Below is a small trained network, with its code and all its weights. Each question gives an input and a class and asks what happens when units are switched off, that is, made to give their printed mean instead of their output.

import numpy as np


def w(rows, s, z=0):
    codes = np.array(rows[::2]) - 128.0
    scale = np.full(codes.shape[1], s)
    scale[-1] = z or s
    return codes * scale


def norm(h):
    return h / np.sqrt((h * h).mean(-1, keepdims=True) + 1e-5)


def f(y):
    return np.maximum(y, 0)


def log_softmax(a):
    a = a - a.max(-1, keepdims=True)
    return a - np.log(np.exp(a).sum(-1, keepdims=True))


def net(x, mask):
    res = np.array(x, float).reshape(1, 5) / 4 @ E
    u = 0
    for l in range(4):
        y = f(norm(res) @ A[l][:, :-1].T + A[l][:, -1])
        res = res + np.where(mask[u : u + 4], y, B[l][:, -1]) @ B[l][:, :-1]
        u += 4
    return log_softmax(norm(res)[-1] @ U[:, :-1].T + U[:, -1])


A, B = {}, {}
E = w([
[128,127,126,128,132],'x0',
[83,254,193,106,131],'x1',
[47,81,225,177,29],'x2',
[189,150,225,52,119],'x3',
[123,124,132,130,124],'x4',
],0.0071)
A[0] = w([
[135,92,117,172,119,53],'0.n0',
[88,165,139,181,251,183],'0.n1',
[88,171,147,165,80,2],'0.n2',
[121,131,115,197,44,45],'0.n3',
],0.012,0.0043)
B[0] = w([
[81,99,151,247,255,168],'0.n0',
[162,235,24,103,68,255],'0.n1',
[55,107,194,156,41,179],'0.n2',
[69,48,89,130,74,196],'0.n3',
],0.0083,0.0054)
A[1] = w([
[209,45,144,55,104,249],'1.n0',
[132,178,91,37,170,3],'1.n1',
[226,82,70,147,225,243],'1.n2',
[186,10,180,147,83,21],'1.n3',
],0.012,0.003)
B[1] = w([
[78,192,176,63,146,204],'1.n0',
[153,37,129,117,153,200],'1.n1',
[57,138,222,162,7,254],'1.n2',
[157,187,93,184,237,197],'1.n3',
],0.011,0.0089)
A[2] = w([
[178,56,75,132,88,2],'2.n0',
[253,153,208,20,160,110],'2.n1',
[110,141,164,169,241,49],'2.n2',
[43,173,126,124,220,51],'2.n3',
],0.0073,0.0065)
B[2] = w([
[125,122,185,132,35,129],'2.n0',
[161,10,150,135,151,252],'2.n1',
[152,175,16,146,93,169],'2.n2',
[143,146,58,7,118,163],'2.n3',
],0.011,0.0036)
A[3] = w([
[69,128,130,140,254,74],'3.n0',
[168,122,86,111,119,2],'3.n1',
[92,179,214,164,227,70],'3.n2',
[134,38,138,185,213,114],'3.n3',
],0.0092,0.0062)
B[3] = w([
[197,167,36,111,155,206],'3.n0',
[162,203,175,171,22,134],'3.n1',
[136,214,131,20,126,246],'3.n2',
[162,108,51,116,252,254],'3.n3',
],0.011,0.0023)
U = w([
[68,104,94,182,42,138],'0',
[168,250,36,58,147,124],'1',
[100,166,189,69,136,191],'2',
[226,29,98,16,176,2],'3',
[63,52,57,192,197,34],'4',
],0.013,0.0062)

Each question gives the input, the list of numbers given to net, and the class t.
The units are the neurons (one row each of A and B). Each row of codes is followed by its name. A weight is (code - 128) times the scale printed after its matrix; where a second scale follows, it is the last column's (A, B and U).
mask holds one flag per neuron, layer by layer. A switched-off neuron (its flag False) gives its mean, the last column of its row in B, instead of its output. The means were averaged over made-up inputs and are rounded, as every weight is.
A unit's drop is (log p(t) with every unit on - log p(t) with that unit switched off) / (log p(t) with every unit on - log p(t) with every unit switched off).
The circuit of an input: a set's keep is (log p(t) with only the set's units on - log p(t) with every unit switched off) / (log p(t) with every unit on - log p(t) with every unit switched off). Starting from the 12 units with the biggest drops (on a tie, the unit counted first), units are removed one at a time, each time the one whose removal leaves the highest keep (on an exact tie, the one counted first), for as long as the keep stays at least 0.8.
units of the circuit, in order: the units of the circuit, biggest drop first
most important unit: the unit with the biggest drop
k most important neurons: the k neurons with the biggest drops, biggest first
top k neurons in layer l: the k neurons of layer l with the biggest drops, biggest first
drop when u is switched off: that unit's drop, to one decimal
input [7,0,-5,-4,2], class 0: 2 most important neurons	(1.n2 1.n3)
input [8,0,-4,-3,5], class 0: top neuron in layer 1	(1.n3)
input [-1,-5,2,-6,2], class 4: 3 most important neurons	(0.n1 3.n3 0.n3)
input [0,-3,1,2,-1], class 1: 2 most important neurons	(1.n3 0.n1)
input [-3,5,0,3,6], class 3: 2 most important neurons	(1.n2 2.n1)
input [6,-7,-5,7,0], class 2: 2 most important neurons	(1.n2 1.n0)
input [2,0,6,-5,4], class 4: 2 most important neurons	(1.n2 0.n1)
input [-8,-8,-8,3,8], class 2: 2 most important neurons	(1.n2 1.n0)
input [-8,-5,-6,2,-7], class 2: units of the circuit, in order	(1.n2 1.n0)
input [-8,-3,5,8,-4], class 1: units of the circuit, in order	(1.n3 1.n2)
input [7,7,-8,2,-1], class 3: units of the circuit, in order	(1.n1 2.n1)
input [-8,6,-2,2,6], class 3: units of the circuit, in order	(1.n2 2.n1 1.n1)
input [-4,0,-4,2,6], class 2: top 2 neurons in layer 0	(0.n2 0.n0)
input [-3,-5,3,-3,2], class 4: units of the circuit, in order	(0.n0 3.n3)
input [8,-7,-3,-2,-3], class 0: most important unit	1.n2
input [-6,0,1,1,7], class 1: 3 most important neurons	(0.n1 1.n2 1.n3)
input [2,-3,8,2,-3], class 1: 3 most important neurons	(1.n3 1.n2 0.n1)
input [7,3,-8,3,-5], class 3: 2 most important neurons	(1.n1 2.n1)
input [2,4,-5,6,-6], class 3: 2 most important neurons	(2.n1 1.n1)
input [-7,-4,1,8,-1], class 1: units of the circuit, in order	(1.n3)
input [5,-6,-7,1,-1], class 2: 2 most important neurons	(1.n2 1.n0)
input [-3,-6,0,1,-6], class 2: 2 most important neurons	(1.n2 0.n1)
input [8,0,-4,-4,0], class 0: top 2 neurons in layer 3	(3.n2 3.n3)
input [8,8,0,6,4], class 3: top 3 neurons in layer 1	(1.n2 1.n0 1.n1)
input [-4,-6,0,1,-2], class 2: top 3 neurons in layer 1	(1.n2 1.n3 1.n0)
input [0,-7,-4,4,-4], class 2: drop when 1.n0 is switched off	0.2
input [5,0,2,3,-4], class 1: most important unit	0.n1
input [5,-1,-6,3,-6], class 2: drop when 1.n2 is switched off	1.3
